[128 = 0]

[204 127 189  49 104 252 201 252 249 109  21 101  28 146 164  82   9  66
 209  67 116 154  38   4 151 184] | <86>:<45>
[165 107 129 116 116 170 155 210 182  87  95 123  90 120 131 120 114 113
 161 133 142 160  85 115 146 148] | <92>:<36>
[102 143 122 149 116 130 114 131 118 178 167 105 142 125 151 105 122 147
 112 102 131 111 132 113 116 129] | <86>:<50>
[110 121 106 144 125  99 127 123 122  76 139 133 141  96 109 148 156 106
 128 161 149 142 131 150 125 123] | <92>:<40>
[104 149 146 168  99 122 109 103 107 173 161 124 159 128 142 103 128 145
 117 109 146 121 138 125 119 145] | <86>:<50>
[109 112 109 165 117  79 127 120 101 111 132 135 144 110 117 152 146 137
 118 164 124 129 136 165 127 114] | <92>:<40>
[109 137 132 158 105 142 115 129 129 165 151 118 160 117 140 109 110 152
 125 119 157 124 135 126 126 130] | <86>:<38>
[164 138 160 114 109 223 140 204 177 130  99 110 100 146 147  95  74 104
 157  70 181 134  79  61 139 153] | <86>:<50>
[ 79 123 141 126 130 130 140 129 133 109 118 247 118 130 131 134 131 127
 139 128 128 132 107 128 119 131] | <92>:<36>
[130 127 123 147 115 162 136 156 147 139 129 111 136 108 142 114 113 140
 135 113 141 136 123 121 115 134] | <86>:<45>
[146 109 127 110 123 149 156 185 144  79  99 129 132 113 122 129 119 117
 145 139 142 144 119 134 164 126] | <92>:<36>
[125 110 127 104 125 152 143 160 154  78 115 128 116 122 125 127 126 108
 151 150 134 136 129 129 120 135] | <92>:<36>
[146 155 138 122 114 171 143 172 153 157 115 118 121 126 142 101  85 117
 145  92 139 138 107  90 130 134] | <86>:<50>
[132 115 135 134 111 133 121 170 129  88 114 131 125 121 137 135 132 136
 137 154 148 140 118 130 132 132] | <92>:<41>
[130 131 133 147 104 178 124 190 147 158 137 122 122 127 163  97  90 139
 134 100 148 131  97  79 124 143] | <86>:<38>
[138 114 132 134 107 197 148 162 160 144 113 107 127 128 158 106  99 123
 151  98 144 154 115  97 137 140] | <86>:<45>
[130 107 123 116 115 141 144 189 144  88 107 138 121 114 126 134 127 127
 153 146 126 143 114 143 119 116] | <92>:<40>
[127 108 125 123 140 106 129 170 143  73 126 140 116 108 126 159 142 122
 143 157 139 146 121 148 142 117] | <92>:<41>
[116 140 109 161  97 157 126 164 137 150 141 112 151 121 137 108 125 142
 130 123 163 114 125 118 131 133] | <86>:<45>
[138 135 129 136 106 194 139 220 169 162 122 109 113 129 154  95  90 123
 159  97 147 157  87  67 133 150] | <86>:<38>
[175 121 158  98  98 252 154 252 228 123  66 100  71 146 163  80  45  73
 187  89 139 152  76  26 152 177] | <86>:<45>
[108 121  92 160 117  79 114 110 112  85 152 138 151 106 124 131 148 155
 122 166 160 126 145 144 128 103] | <92>:<41>
[133 122 114 116 125 136 132 196 152  88 112 115  94 115 130 132 124 116
 153 147 145 155  97 117 134 131] | <92>:<36>
[110 157 116 153 118 133 122 136 136 180 148 112 156 140 137  95 111 136
 122 110 148 135 127 113 114 114] | <86>:<50>
[129 148 132 144 136 180 136 168 156 170 120 108 122 141 151  74  99 130
 143  90 134 134  99  92 126 140] | <86>:<38>
[127 110 112 127 120 133 119 151 126  85 124 137 122 113 131 136 140 142
 127 155 145 129 124 145 128 113] | <92>:<41>
[120 110 112 147 115 119 119 169 252  93 133 121 120 113 130 136 132 141
 137 146 143 138 125 139 134 135] | <92>:<41>
[160  98 127  93 114 187 141 252 184  50  75 139  66 112 133 131  87  97
 178 138 145 159  63  89 158 148] | <92>:<41>
[151 146 124 148 112 183 125 160 151 148 130 151 113 134 155  96 106 137
 129 124 147 126 113  82 129 148] | <86>:<45>
[121 111 110 133  98 133 128 188 124  76 125 145 115 106 135 135 122 127
 166 154 168 150 112 118 145 114] | <92>:<41>
[138 142 129 145 104 181 138 160 162 160 124 158  91 131 168 104 105 146
 135 100 145 122 120  94 117 145] | <86>:<38>
[138 118 128 110 125 142 145 163 151  77  94 137 109 108 114 153 129 123
 165 146 132 149 112 111 141 134] | <92>:<40>
[138  98 152 105 115 165 136 181 157  81  91 124  90 126 126 136 107 120
 157 141 137 135  95 107 141 133] | <92>:<36>
[132 113 115 116 111 157 129 209 147  73 102 124 114 110 130 137 121 108
 152 150 152 163 109 124 123 133] | <92>:<41>
[ 89 118  94 144 133  78 123 130 123 100 139 112 153 111 118 139 157 154
 129 155 146 144 136 174 125 119] | <92>:<40>
[110 138 112 149 105 153 109 142 138 146 150 119 150 124 163 132 106 143
 117 106 148 124 123 108 120 131] | <86>:<38>
[131 114 116 126 109 113 125 196 133  81 133 123 120 107 126 137 133 138
 136 155 144 147 123 134 134 132] | <92>:<41>
[104 116 101 167 124  76 114 119  80 100 151 145 140 100 123 148 148 154
 103 162 160 127 143 152 122 114] | <92>:<36>
[130 117  94 148 123  95 127 150 116  86 131 131 135 110 108 148 150 142
 130 168 154 132 135 164 154 111] | <92>:<41>
[110 120 108 146 140  94 129 133 123 101 128 135 135 114 108 112 146 129
 132 143 136 137 118 161 142 104] | <92>:<36>
[132 123 129 116 122 157 147 190 166  54  95 126  90 121 124 132 116 118
 165 147 126 220 110 128 143 139] | <92>:<40>
[116 124  99 138 123 105 131 127 121  63 133 129 131 104 114 153 151 161
 131 166 146 137 133 149 131 120] | <92>:<41>
[125 112 105 131 122 108 141 170 126  71 130 132 133 109 119 144 139 138
 140 161 155 152 124 153 140 116] | <92>:<41>
[117 135 115 132 106 148 123 139 136 160 150 117 133 132 154 105 113 140
 123 108 150 121 127 113 124 131] | <86>:<38>
